Below are the code and all the weights of a small trained network. Each question names an input and a target symbol and asks about switching units off, where a switched-off unit gives its printed mean instead of its output.

import numpy as np


def w(rows, s, z=0):
    codes = np.array(rows[::2]) - 128.0
    scale = np.full(codes.shape[1], s)
    scale[-1] = z or s
    return codes * scale


def f(y):
    return y / 2 * (1 + np.tanh(0.7978845608 * (y + 0.044715 * y**3)))


def softmax(a):
    e = np.exp(a - a.max(-1, keepdims=True))
    return e / e.sum(-1, keepdims=True)


def log_softmax(a):
    a = a - a.max(-1, keepdims=True)
    return a - np.log(np.exp(a).sum(-1, keepdims=True))


def net(x, mask):
    ids = ['ΓΘΨαβδξ'.index(c) for c in x.split()]
    T = len(ids)
    res = E[ids] + P[:T]
    r = res
    for j in range(3):
        rows = slice(2 * j, 2 * j + 2)
        q, k, v = (r @ M[0][rows].T for M in (Q, K, V))
        z = softmax(np.where(np.tri(T) > 0, q @ k.T / 2**0.5, -1e9)) @ v
        o = O[0][rows]
        res = res + np.where(mask[j], z, o[:, -1]) @ o[:, :-1]
    y = f(res @ A[0][:, :-1].T + A[0][:, -1])
    res = res + np.where(mask[3:15], y, B[0][:, -1]) @ B[0][:, :-1]
    return log_softmax(res[-1] @ U[:, :-1].T + U[:, -1])


Q, K, V, O, A, B = {}, {}, {}, {}, {}, {}
E = w([
[44,81,38,144],'Γ',
[81,199,188,7],'Θ',
[94,243,233,19],'Ψ',
[126,105,1,65],'α',
[135,144,104,98],'β',
[25,198,183,54],'δ',
[62,161,112,39],'ξ',
],0.0078)
P = w([
[172,104,176,120],'0',
[181,173,104,180],'1',
[92,16,111,94],'2',
[53,146,64,93],'3',
[181,214,66,186],'4',
[99,2,125,63],'5',
],0.0099)
Q[0] = w([
[145,210,69,149],'h1',
[162,90,160,130],'h1',
[160,77,176,121],'h2',
[147,102,183,212],'h2',
[250,80,157,96],'h3',
[142,107,97,4],'h3',
],0.035)
K[0] = w([
[134,198,74,131],'h1',
[123,106,124,103],'h1',
[141,64,178,117],'h2',
[74,68,118,93],'h2',
[135,41,177,108],'h3',
[109,94,109,3],'h3',
],0.042)
V[0] = w([
[22,172,97,96],'h1',
[171,128,48,52],'h1',
[194,92,101,130],'h2',
[251,189,158,173],'h2',
[131,140,125,126],'h3',
[144,167,109,132],'h3',
],0.021)
O[0] = w([
[157,54,91,39,254],'h1',
[51,41,156,230,250],'h1',
[52,196,209,149,90],'h2',
[220,165,251,152,249],'h2',
[129,140,122,121,133],'h3',
[128,180,126,121,119],'h3',
],0.011,0.0075)
A[0] = w([
[245,198,102,166,84],'n1',
[68,196,62,92,135],'n2',
[102,76,131,116,11],'n3',
[212,255,80,203,19],'n4',
[149,91,124,69,59],'n5',
[137,199,82,174,92],'n6',
[130,129,127,130,58],'n7',
[47,171,192,14,92],'n8',
[156,168,52,90,93],'n9',
[94,207,74,132,99],'n10',
[3,225,39,81,55],'n11',
[83,124,80,100,136],'n12',
],0.011)
B[0] = w([
[91,92,194,123,217],'n1',
[170,33,190,158,144],'n2',
[146,199,177,80,166],'n3',
[231,137,20,159,167],'n4',
[96,138,142,167,253],'n5',
[152,2,234,185,116],'n6',
[171,82,200,173,89],'n7',
[154,107,106,154,180],'n8',
[188,158,139,201,145],'n9',
[141,26,155,138,111],'n10',
[151,228,115,75,140],'n11',
[195,94,168,176,197],'n12',
],0.028,0.0043)
U = w([
[95,5,114,137,118],'Γ',
[86,121,219,122,99],'Θ',
[171,155,148,110,71],'Ψ',
[62,142,145,217,112],'α',
[139,155,141,200,75],'β',
[126,255,182,169,142],'δ',
[132,195,76,92,254],'ξ',
],0.0085)

Each question gives the input, a string of symbols that net reads in full, and the target symbol t.
The units are the heads (2 rows each of Q, K, V and O) and the neurons (one row each of A and B). Each row of codes is followed by its name. A weight is (code - 128) times the scale printed after its matrix; where a second scale follows, it is the last column's (O, A, B and U).
mask holds one flag per unit, heads first, then neurons. A switched-off unit (its flag False) gives its mean, the last column of its rows in O or B, instead of its output. The means were averaged over made-up inputs and are rounded, as every weight is.
A unit's drop is (log p(t) with every unit on - log p(t) with that unit switched off) / (log p(t) with every unit on - log p(t) with every unit switched off).
The circuit of an input: a set's keep is (log p(t) with only the set's units on - log p(t) with every unit switched off) / (log p(t) with every unit on - log p(t) with every unit switched off). Starting from the 12 units with the biggest drops (on a tie, the unit counted first), units are removed one at a time, each time the one whose removal leaves the highest keep (on an exact tie, the one counted first), for as long as the keep stays at least 0.8.
units of the circuit, in order: the units of the circuit, biggest drop first
top k neurons: the k neurons with the biggest drops, biggest first
heads that matter: for each layer, one digit per head in row order, 1 if its drop is at least 0.15 and else 0, layers parted by /
drop of u: that unit's drop, to one decimal
input Θ Ψ β Γ, target Θ: units of the circuit, in order	h2; n1; h1
input δ β β Γ, target δ: units of the circuit, in order	h2; h1
input δ α Θ ξ ξ α, target Θ: top 4 neurons	n3; n4; n5; n8
input Γ ξ ξ Ψ, target Γ: heads that matter	010
input ξ α ξ ξ β ξ, target Θ: heads that matter	101
input β α Γ Ψ α β, target Θ: units of the circuit, in order	h2
input Γ δ α α, target β: units of the circuit, in order	n9; h1; h2; n12
input β Θ ξ ξ, target ξ: units of the circuit, in order	h2; n1; h1; n12
input α δ Θ Ψ, target β: heads that matter	110
input Ψ α α Ψ, target α: units of the circuit, in order	h1; h2; n8
input Ψ Γ ξ Θ ξ ξ, target Θ: units of the circuit, in order	n3; h1; n4
input δ Γ ξ δ, target Ψ: top 3 neurons	n11; n2; n12
input α Θ β β, target ξ: units of the circuit, in order	n1; n2; n5
input Θ Γ Ψ Ψ, target Ψ: top 2 neurons	n11; n2
input Θ α ξ δ, target α: top 2 neurons	n8; n3
input Θ Θ δ δ, target ξ: units of the circuit, in order	h2; n1; h1; n12
input α Ψ α Ψ, target Θ: units of the circuit, in order	n1; h2; h1
input Θ Θ Ψ Θ Ψ, target Ψ: top 2 neurons	n4; n1
input Γ Θ ξ Ψ ξ, target ξ: heads that matter	101
input β Θ Θ Γ, target ξ: top 2 neurons	n1; n2
input Θ Θ Ψ Ψ α, target α: top neuron	n3
input α Γ α ξ, target Ψ: top neuron	n11
input β ξ Θ Θ, target Γ: drop of n11	0.1
input β α Ψ β, target α: drop of n11	0.1
input β Γ ξ Ψ β, target β: drop of n4	4.5
input α Θ β Θ, target ξ: drop of n12	0.2
input δ δ ξ Θ, target β: top neuron	n9
